Below is a small trained network, with its code and all its weights. Each question gives an input and a class and asks what happens when units are switched off, that is, made to give their printed mean instead of their output.

import numpy as np


def w(rows, s, z=0):
    codes = np.array(rows[::2]) - 128.0
    scale = np.full(codes.shape[1], s)
    scale[-1] = z or s
    return codes * scale


def f(y):
    return np.maximum(y, 0)


def log_softmax(a):
    a = a - a.max(-1, keepdims=True)
    return a - np.log(np.exp(a).sum(-1, keepdims=True))


def net(x, mask):
    res = np.array(x, float).reshape(1, 4) / 4 @ E
    y = f(res @ A[0][:, :-1].T + A[0][:, -1])
    res = res + np.where(mask, y, B[0][:, -1]) @ B[0][:, :-1]
    return log_softmax(res[-1] @ U[:, :-1].T + U[:, -1])


A, B = {}, {}
E = w([
[137,196,65,105,181],'x0',
[9,110,116,123,149],'x1',
[90,160,63,148,23],'x2',
[127,72,87,244,90],'x3',
],0.011)
A[0] = w([
[104,164,148,86,67,99],'N0',
[103,182,104,86,154,100],'N1',
[229,97,155,184,184,143],'N2',
[201,233,46,93,107,231],'N3',
[85,141,201,117,56,120],'N4',
[82,121,128,168,133,6],'N5',
[178,152,121,70,126,165],'N6',
[73,70,188,121,169,145],'N7',
[132,160,129,37,98,196],'N8',
[102,143,100,44,68,152],'N9',
[80,159,156,139,177,160],'N10',
[196,197,113,120,130,127],'N11',
[147,124,120,154,109,2],'N12',
[131,95,104,243,94,143],'N13',
[95,195,124,66,42,158],'N14',
[115,123,97,34,83,123],'N15',
[194,148,179,140,89,139],'N16',
[102,203,75,74,127,115],'N17',
[125,37,139,178,63,217],'N18',
[206,102,195,124,170,171],'N19',
[90,107,149,76,200,136],'N20',
[156,208,77,60,199,120],'N21',
[167,160,104,187,86,109],'N22',
[104,240,71,127,148,93],'N23',
[77,150,170,127,200,134],'N24',
[118,103,122,186,61,150],'N25',
[134,211,28,118,156,131],'N26',
[119,126,180,55,103,138],'N27',
[197,225,155,123,160,105],'N28',
[86,146,248,138,160,187],'N29',
[89,58,194,174,208,192],'N30',
[59,114,160,53,180,124],'N31',
[75,137,151,109,216,131],'N32',
[155,184,114,95,113,201],'N33',
[103,180,113,130,123,14],'N34',
[166,94,140,215,81,208],'N35',
],0.014,0.0065)
B[0] = w([
[175,243,166,130,96,162],'N0',
[158,128,92,118,209,172],'N1',
[166,74,214,52,18,204],'N2',
[18,73,137,99,152,251],'N3',
[102,228,158,146,129,171],'N4',
[95,142,75,156,85,148],'N5',
[80,147,105,50,127,182],'N6',
[220,197,88,109,120,185],'N7',
[76,175,128,76,177,194],'N8',
[83,192,230,164,196,185],'N9',
[194,126,45,149,145,168],'N10',
[53,73,135,76,93,188],'N11',
[115,120,147,193,127,137],'N12',
[123,69,118,210,45,239],'N13',
[81,184,211,158,192,203],'N14',
[132,192,215,157,205,170],'N15',
[101,154,132,71,33,179],'N16',
[88,95,138,161,238,193],'N17',
[141,211,145,199,40,236],'N18',
[181,126,182,40,56,203],'N19',
[187,138,47,73,142,186],'N20',
[104,27,75,133,180,214],'N21',
[30,58,107,190,115,191],'N22',
[51,27,125,175,236,200],'N23',
[189,69,52,104,168,177],'N24',
[89,187,92,212,37,214],'N25',
[33,32,154,163,215,217],'N26',
[170,221,118,86,123,172],'N27',
[66,52,96,39,94,193],'N28',
[221,183,103,85,110,189],'N29',
[254,126,114,131,59,209],'N30',
[197,190,37,109,186,193],'N31',
[218,105,54,103,153,186],'N32',
[38,139,122,92,154,186],'N33',
[182,93,84,188,165,143],'N34',
[108,91,181,173,46,230],'N35',
],0.0093,0.016)
U = w([
[120,124,101,246,39,109],'0',
[226,137,44,103,176,158],'1',
[75,100,93,145,228,80],'2',
[137,218,157,124,160,192],'3',
[212,99,171,124,91,24],'4',
[119,112,126,47,91,2],'5',
],0.012,0.0048)

Each question gives the input, the list of numbers given to net, and the class t.
The units are the neurons (one row each of A and B). Each row of codes is followed by its name. A weight is (code - 128) times the scale printed after its matrix; where a second scale follows, it is the last column's (A, B and U).
mask holds one flag per neuron, in row order. A switched-off neuron (its flag False) gives its mean, the last column of its row in B, instead of its output. The means were averaged over made-up inputs and are rounded, as every weight is.
A unit's drop is (log p(t) with every unit on - log p(t) with that unit switched off) / (log p(t) with every unit on - log p(t) with every unit switched off).
unit that matters most: the unit with the biggest drop
top k neurons: the k neurons with the biggest drops, biggest first
drop of u: that unit's drop, to one decimal
input [-2,-8,-6,1], class 5: unit that matters most -> N28
input [6,7,8,5], class 2: top 4 neurons -> [N23; N26; N17; N30]
input [5,-3,-7,-5], class 1: top 4 neurons -> [N32; N31; N20; N24]
input [-1,-2,-8,8], class 4: top 3 neurons -> [N2; N19; N30]
input [8,8,-2,8], class 0: top 3 neurons -> [N13; N3; N30]
input [-7,-5,-4,3], class 4: top 3 neurons -> [N2; N19; N30]
input [4,-5,-1,-2], class 2: top 2 neurons -> [N21; N30]
input [-5,-5,1,-7], class 3: top 2 neurons -> [N15; N27]
input [-4,-8,-4,4], class 4: top 2 neurons -> [N2; N19]
input [-2,-3,-2,-1], class 5: drop of N13 -> 0.2
input [7,-4,-5,3], class 5: drop of N2 -> 0.2
input [-3,3,-8,7], class 4: drop of N30 -> 0.1
